Below is a small trained network, with its code and all its weights. Each question gives an input and a class and asks what happens when units are switched off, that is, made to give their printed mean instead of their output.

import numpy as np


def w(rows, s, z=0):
    codes = np.array(rows[::2]) - 128.0
    scale = np.full(codes.shape[1], s)
    scale[-1] = z or s
    return codes * scale


def norm(h):
    return h / np.sqrt((h * h).mean(-1, keepdims=True) + 1e-5)


def f(y):
    return np.maximum(y, 0)


def log_softmax(a):
    a = a - a.max(-1, keepdims=True)
    return a - np.log(np.exp(a).sum(-1, keepdims=True))


def net(x, mask):
    res = np.array(x, float).reshape(1, 5) / 4 @ E
    u = 0
    for l in range(2):
        y = f(norm(res) @ A[l][:, :-1].T + A[l][:, -1])
        res = res + np.where(mask[u : u + 3], y, B[l][:, -1]) @ B[l][:, :-1]
        u += 3
    return log_softmax(norm(res)[-1] @ U[:, :-1].T + U[:, -1])


A, B = {}, {}
E = w([
[139,122,176,92,117,84,83,2,211,175,178,116],'x0',
[117,120,183,57,206,198,92,103,150,176,200,100],'x1',
[182,116,104,91,157,155,186,145,210,112,67,133],'x2',
[197,82,177,74,14,80,112,124,83,109,164,183],'x3',
[171,174,138,110,116,88,134,171,150,198,110,131],'x4',
],0.0052)
A[0] = w([
[227,91,145,33,119,171,150,164,156,67,124,139,127],'0.n1',
[174,100,205,56,37,149,110,178,3,113,204,161,2],'0.n2',
[72,90,69,215,110,131,140,76,95,2,84,125,35],'0.n3',
],0.0087,0.0058)
B[0] = w([
[101,87,161,110,97,176,211,178,147,171,75,162,223],'0.n1',
[177,94,139,114,211,77,7,158,2,42,175,106,254],'0.n2',
[52,192,64,197,89,158,123,22,174,68,189,115,223],'0.n3',
],0.0058,0.0079)
A[1] = w([
[96,164,146,118,246,158,129,100,217,219,122,79,9],'1.n1',
[109,135,24,212,194,129,175,176,125,41,18,104,130],'1.n2',
[68,184,68,184,143,185,177,250,46,115,97,126,161],'1.n3',
],0.014,0.0011)
B[1] = w([
[168,168,103,145,199,157,67,152,172,160,144,84,240],'1.n1',
[60,35,140,2,131,185,210,142,160,91,161,202,254],'1.n2',
[179,98,145,6,159,96,169,202,189,176,111,178,245],'1.n3',
],0.0063,0.015)
U = w([
[121,184,97,171,46,60,129,102,116,183,105,106,73],'0',
[109,198,114,173,126,120,206,130,47,168,108,103,2],'1',
[157,195,107,167,207,149,58,104,185,195,152,46,149],'2',
[109,176,101,163,116,72,175,177,82,157,86,126,25],'3',
[31,126,80,160,108,141,145,37,116,44,182,128,135],'4',
[160,115,158,181,32,115,228,124,141,162,15,131,61],'5',
[186,91,177,106,127,69,50,149,1,93,163,124,142],'6',
[128,78,127,30,153,167,208,175,187,137,118,169,220],'7',
],0.0092,0.0045)

Each question gives the input, the list of numbers given to net, and the class t.
The units are the neurons (one row each of A and B). Each row of codes is followed by its name. A weight is (code - 128) times the scale printed after its matrix; where a second scale follows, it is the last column's (A, B and U).
mask holds one flag per neuron, layer by layer. A switched-off neuron (its flag False) gives its mean, the last column of its row in B, instead of its output. The means were averaged over made-up inputs and are rounded, as every weight is.
A unit's drop is (log p(t) with every unit on - log p(t) with that unit switched off) / (log p(t) with every unit on - log p(t) with every unit switched off).
The circuit of an input: a set's keep is (log p(t) with only the set's units on - log p(t) with every unit switched off) / (log p(t) with every unit on - log p(t) with every unit switched off). Starting from all 6 units, units are removed one at a time, each time the one whose removal leaves the highest keep (on an exact tie, the one counted first), for as long as the keep stays at least 0.8.
circuit, biggest first: the units of the circuit, biggest drop first
k most important neurons: the k neurons with the biggest drops, biggest first
k most important neurons of layer l: the k neurons of layer l with the biggest drops, biggest first
drop of u: that unit's drop, to one decimal
input [3,-3,-3,0,5], class 0: circuit, biggest first : [1.n2, 1.n1, 1.n3]
input [4,-5,5,-8,-8], class 4: circuit, biggest first : [0.n3]
input [6,-1,-6,0,-1], class 4: 3 most important neurons : [1.n3, 1.n1, 0.n2]
input [-4,2,4,7,3], class 6: 2 most important neurons : [0.n2, 1.n2]
input [6,-1,-5,2,-2], class 6: circuit, biggest first : [1.n2, 1.n1]
input [4,-2,-4,-7,-5], class 4: circuit, biggest first : [0.n3, 1.n3]
input [-3,-2,-2,2,-2], class 4: 2 most important neurons : [0.n3, 0.n1]
input [7,-6,6,1,5], class 5: circuit, biggest first : [1.n2, 1.n3, 1.n1]
input [7,-6,-5,-1,6], class 0: 3 most important neurons : [1.n2, 1.n1, 0.n2]
input [8,-6,4,8,-2], class 6: 3 most important neurons : [1.n2, 1.n3, 0.n3]
input [-7,8,1,6,-8], class 6: 2 most important neurons : [0.n2, 1.n2]
input [-7,-8,-7,6,6], class 6: 3 most important neurons : [0.n2, 0.n1, 1.n2]
input [1,-2,-4,-5,-3], class 4: 3 most important neurons : [0.n3, 0.n1, 1.n3]
input [8,-2,-3,-4,-5], class 2: circuit, biggest first : [1.n2]
input [3,-8,-8,0,-4], class 4: drop of 1.n2 : 0.0
input [-4,8,-7,1,5], class 6: drop of 1.n3 : 0.0
input [1,-1,-2,-4,-5], class 4: drop of 1.n3 : 0.1
input [0,-4,1,5,3], class 6: drop of 1.n2 : 0.2
input [5,8,-5,2,-7], class 6: 2 most important neurons of layer 1 : [1.n2, 1.n1]
input [7,1,4,2,-8], class 2: most important neuron : [1.n2]
